Here is a tiny trained network, its code and every weight. The questions are about switching its units off for an input and a class, where a switched-off unit gives its printed mean instead of its output.

import numpy as np


def w(rows, s, z=0):
    codes = np.array(rows[::2]) - 128.0
    scale = np.full(codes.shape[1], s)
    scale[-1] = z or s
    return codes * scale


def norm(h):
    return h / np.sqrt((h * h).mean(-1, keepdims=True) + 1e-5)


def f(y):
    return y / 2 * (1 + np.tanh(0.7978845608 * (y + 0.044715 * y**3)))


def log_softmax(a):
    a = a - a.max(-1, keepdims=True)
    return a - np.log(np.exp(a).sum(-1, keepdims=True))


def net(x, mask):
    res = np.array(x, float).reshape(1, 7) / 4 @ E
    u = 0
    for l in range(4):
        y = f(norm(res) @ A[l][:, :-1].T + A[l][:, -1])
        res = res + np.where(mask[u : u + 6], y, B[l][:, -1]) @ B[l][:, :-1]
        u += 6
    return log_softmax(norm(res)[-1] @ U[:, :-1].T + U[:, -1])


A, B = {}, {}
E = w([
[127,129,127,128,128],'x0',
[124,128,127,128,129],'x1',
[154,216,55,127,98],'x2',
[153,150,125,246,164],'x3',
[128,128,129,128,129],'x4',
[126,127,126,128,129],'x5',
[171,114,74,96,213],'x6',
],0.014)
A[0] = w([
[141,120,176,105,82,186],'L0N1',
[174,69,89,178,232,118],'L0N2',
[129,247,42,116,37,90],'L0N3',
[140,184,191,205,143,27],'L0N4',
[25,2,84,171,177,69],'L0N5',
[143,141,62,17,176,3],'L0N6',
],0.007,0.006)
B[0] = w([
[2,85,58,81,116,213],'L0N1',
[89,97,205,109,227,240],'L0N2',
[63,206,179,61,185,253],'L0N3',
[96,75,77,160,127,140],'L0N4',
[157,159,156,98,134,163],'L0N5',
[143,70,51,116,103,168],'L0N6',
],0.007,0.0035)
A[1] = w([
[48,19,81,195,122,158],'L1N1',
[81,121,51,68,144,86],'L1N2',
[77,59,168,237,159,16],'L1N3',
[204,255,38,175,90,88],'L1N4',
[91,126,167,177,19,19],'L1N5',
[68,108,218,108,143,2],'L1N6',
],0.0092,0.0053)
B[1] = w([
[197,78,181,136,92,238],'L1N1',
[188,147,167,95,131,201],'L1N2',
[162,241,194,143,136,225],'L1N3',
[79,2,71,131,96,252],'L1N4',
[243,142,119,112,200,179],'L1N5',
[184,154,80,108,68,160],'L1N6',
],0.0095,0.004)
A[2] = w([
[175,125,31,104,146,44],'L2N1',
[84,174,161,100,77,1],'L2N2',
[131,64,141,89,191,124],'L2N3',
[208,135,130,161,191,82],'L2N4',
[92,55,39,92,66,120],'L2N5',
[112,246,19,254,158,149],'L2N6',
],0.0094,0.0047)
B[2] = w([
[171,166,131,116,194,163],'L2N1',
[42,134,163,153,179,136],'L2N2',
[108,108,9,201,157,205],'L2N3',
[52,139,135,129,195,184],'L2N4',
[217,167,185,238,146,227],'L2N5',
[136,8,166,1,72,255],'L2N6',
],0.0099,0.0048)
A[3] = w([
[134,162,153,183,105,55],'L3N1',
[144,90,74,82,163,143],'L3N2',
[143,132,179,129,77,183],'L3N3',
[60,128,140,101,44,144],'L3N4',
[120,249,88,97,119,254],'L3N5',
[147,103,115,131,68,82],'L3N6',
],0.02,0.0032)
B[3] = w([
[168,146,131,148,51,157],'L3N1',
[148,148,199,88,34,254],'L3N2',
[107,111,53,155,78,233],'L3N3',
[84,84,78,175,206,236],'L3N4',
[122,254,128,190,150,220],'L3N5',
[141,103,77,80,226,177],'L3N6',
],0.014,0.0091)
U = w([
[86,20,30,150,132,233],'0',
[176,63,208,23,60,160],'1',
[24,210,73,211,184,3],'2',
[184,255,148,100,98,107],'3',
[154,115,169,248,2,78],'4',
[141,108,200,179,250,101],'5',
],0.022,0.0047)

Each question gives the input, the list of numbers given to net, and the class t.
The units are the neurons (one row each of A and B). Each row of codes is followed by its name. A weight is (code - 128) times the scale printed after its matrix; where a second scale follows, it is the last column's (A, B and U).
mask holds one flag per neuron, layer by layer. A switched-off neuron (its flag False) gives its mean, the last column of its row in B, instead of its output. The means were averaged over made-up inputs and are rounded, as every weight is.
A unit's drop is (log p(t) with every unit on - log p(t) with that unit switched off) / (log p(t) with every unit on - log p(t) with every unit switched off).
The circuit of an input: a set's keep is (log p(t) with only the set's units on - log p(t) with every unit switched off) / (log p(t) with every unit on - log p(t) with every unit switched off). Starting from the 12 units with the biggest drops (on a tie, the unit counted first), units are removed one at a time, each time the one whose removal leaves the highest keep (on an exact tie, the one counted first), for as long as the keep stays at least 0.8.
units of the circuit, in order: the units of the circuit, biggest drop first
most important unit: the unit with the biggest drop
top k neurons: the k neurons with the biggest drops, biggest first
top k neurons in layer l: the k neurons of layer l with the biggest drops, biggest first
drop of u: that unit's drop, to one decimal
input [-6,2,8,2,8,6,8], class 1: units of the circuit, in order : L2N6, L3N2
input [3,-3,1,-8,6,6,4], class 3: top neuron in layer 1 : L1N4
input [1,8,0,-4,3,2,4], class 1: top 3 neurons : L0N3, L1N3, L0N6
input [0,-6,6,4,-2,-2,0], class 0: top 2 neurons : L1N5, L1N4
input [-4,5,1,0,4,3,4], class 3: units of the circuit, in order : L2N6, L3N2
input [3,6,-7,0,-3,8,-3], class 0: units of the circuit, in order : L3N2, L1N6
input [0,-1,-1,-1,0,2,4], class 1: top 2 neurons in layer 3 : L3N2, L3N5
input [2,1,-2,-2,7,-2,0], class 0: top 3 neurons : L1N5, L3N2, L3N6
input [-2,-8,3,-7,-2,3,1], class 3: top 3 neurons : L0N6, L1N2, L1N3
input [-3,-2,0,-3,0,-3,-2], class 0: top 2 neurons : L0N1, L1N3
input [5,4,-1,2,-6,5,0], class 4: top 3 neurons in layer 1 : L1N3, L1N5, L1N2
input [7,-1,-3,0,7,-6,3], class 1: top 2 neurons : L3N2, L2N5
input [-8,-3,-2,-1,2,8,1], class 1: top 2 neurons : L1N4, L3N5
input [-1,-1,4,-8,5,0,7], class 3: units of the circuit, in order : L3N5
input [0,4,2,-4,3,4,3], class 3: top 2 neurons : L2N6, L3N5
input [-3,8,-7,2,-8,-4,0], class 4: drop of L1N3 : 0.5
input [0,1,3,-1,1,2,-4], class 2: drop of L0N3 : 0.4
input [3,-3,3,1,-3,5,-2], class 0: drop of L0N2 : 0.2
input [3,-8,5,-7,-1,7,-6], class 2: drop of L1N4 : 0.0
input [1,3,-8,0,-6,-1,-8], class 0: most important unit : L2N5
